Here is a tiny trained network, its code and every weight. The questions are about switching its units off for an input and a class, where a switched-off unit gives its printed mean instead of its output.

import numpy as np


def w(rows, s, z=0):
    codes = np.array(rows[::2]) - 128.0
    scale = np.full(codes.shape[1], s)
    scale[-1] = z or s
    return codes * scale


def f(y):
    return y / 2 * (1 + np.tanh(0.7978845608 * (y + 0.044715 * y**3)))


def log_softmax(a):
    a = a - a.max(-1, keepdims=True)
    return a - np.log(np.exp(a).sum(-1, keepdims=True))


def net(x, mask):
    res = np.array(x, float).reshape(1, 3) / 4 @ E
    y = f(res @ A[0][:, :-1].T + A[0][:, -1])
    res = res + np.where(mask, y, B[0][:, -1]) @ B[0][:, :-1]
    return log_softmax(res[-1] @ U[:, :-1].T + U[:, -1])


A, B = {}, {}
E = w([
[11,40,89],'x0',
[62,243,123],'x1',
[95,119,254],'x2',
],0.0045)
A[0] = w([
[126,131,127,4],'N1',
[89,103,116,101],'N2',
[105,132,122,68],'N3',
[73,93,112,111],'N4',
[109,116,122,86],'N5',
[168,72,134,69],'N6',
[116,127,166,71],'N7',
[108,123,200,95],'N8',
[100,118,245,106],'N9',
[144,144,57,91],'N10',
[136,132,100,97],'N11',
[125,132,130,13],'N12',
[192,39,139,72],'N13',
[187,163,147,100],'N14',
[128,129,130,106],'N15',
[186,163,146,98],'N16',
[202,170,150,102],'N17',
[117,129,158,73],'N18',
[155,139,31,95],'N19',
[184,50,137,77],'N20',
[58,90,108,108],'N21',
[157,139,24,98],'N22',
[128,125,129,190],'N23',
[187,163,147,99],'N24',
[43,251,118,68],'N25',
[123,125,125,83],'N26',
[172,154,142,101],'N27',
[129,124,130,211],'N28',
[182,161,146,91],'N29',
[122,139,128,24],'N30',
[43,75,106,120],'N31',
[73,93,112,111],'N32',
[129,125,129,211],'N33',
[105,126,205,92],'N34',
],0.014,0.0045)
B[0] = w([
[114,77,121,95],'N1',
[152,98,103,142],'N2',
[131,82,124,112],'N3',
[167,101,96,167],'N4',
[134,98,114,117],'N5',
[114,77,168,136],'N6',
[98,92,102,120],'N7',
[79,113,88,156],'N8',
[40,132,54,208],'N9',
[71,101,96,153],'N10',
[107,113,115,122],'N11',
[113,76,120,96],'N12',
[110,54,220,174],'N13',
[169,97,89,171],'N14',
[123,115,123,119],'N15',
[168,94,90,169],'N16',
[182,94,81,193],'N17',
[102,94,110,116],'N18',
[52,111,76,181],'N19',
[111,67,200,163],'N20',
[180,90,94,184],'N21',
[44,115,70,190],'N22',
[133,147,129,163],'N23',
[169,95,89,170],'N24',
[121,3,252,254],'N25',
[124,102,117,111],'N26',
[156,103,101,149],'N27',
[137,161,131,177],'N28',
[164,88,91,160],'N29',
[115,77,124,99],'N30',
[196,101,77,217],'N31',
[167,100,96,167],'N32',
[136,158,130,177],'N33',
[70,99,83,161],'N34',
],0.051,0.0048)
U = w([
[229,124,91,77],'0',
[119,98,224,147],'1',
[50,155,85,80],'2',
[181,254,170,249],'3',
],0.0082,0.0016)

Each question gives the input, the list of numbers given to net, and the class t.
The units are the neurons (one row each of A and B). Each row of codes is followed by its name. A weight is (code - 128) times the scale printed after its matrix; where a second scale follows, it is the last column's (A, B and U).
mask holds one flag per neuron, in row order. A switched-off neuron (its flag False) gives its mean, the last column of its row in B, instead of its output. The means were averaged over made-up inputs and are rounded, as every weight is.
A unit's drop is (log p(t) with every unit on - log p(t) with that unit switched off) / (log p(t) with every unit on - log p(t) with every unit switched off).
unit that matters most: the unit with the biggest drop
top k neurons: the k neurons with the biggest drops, biggest first
drop of u: that unit's drop, to one decimal
input [3,-4,0], class 1: unit that matters most -> N13
input [5,-6,8], class 2: top 2 neurons -> [N9; N25]
input [3,-4,-5], class 2: top 2 neurons -> [N25; N22]
input [3,-6,7], class 2: top 2 neurons -> [N9; N25]
input [-3,-5,-7], class 2: top 2 neurons -> [N25; N22]
input [4,4,5], class 2: top 2 neurons -> [N9; N17]
input [3,7,-7], class 1: top 2 neurons -> [N25; N9]
input [-5,2,7], class 2: drop of N9 -> 0.5
input [5,7,-5], class 1: drop of N25 -> 2.1
input [-1,6,0], class 1: drop of N25 -> 0.5
input [0,3,2], class 3: drop of N13 -> 0.1
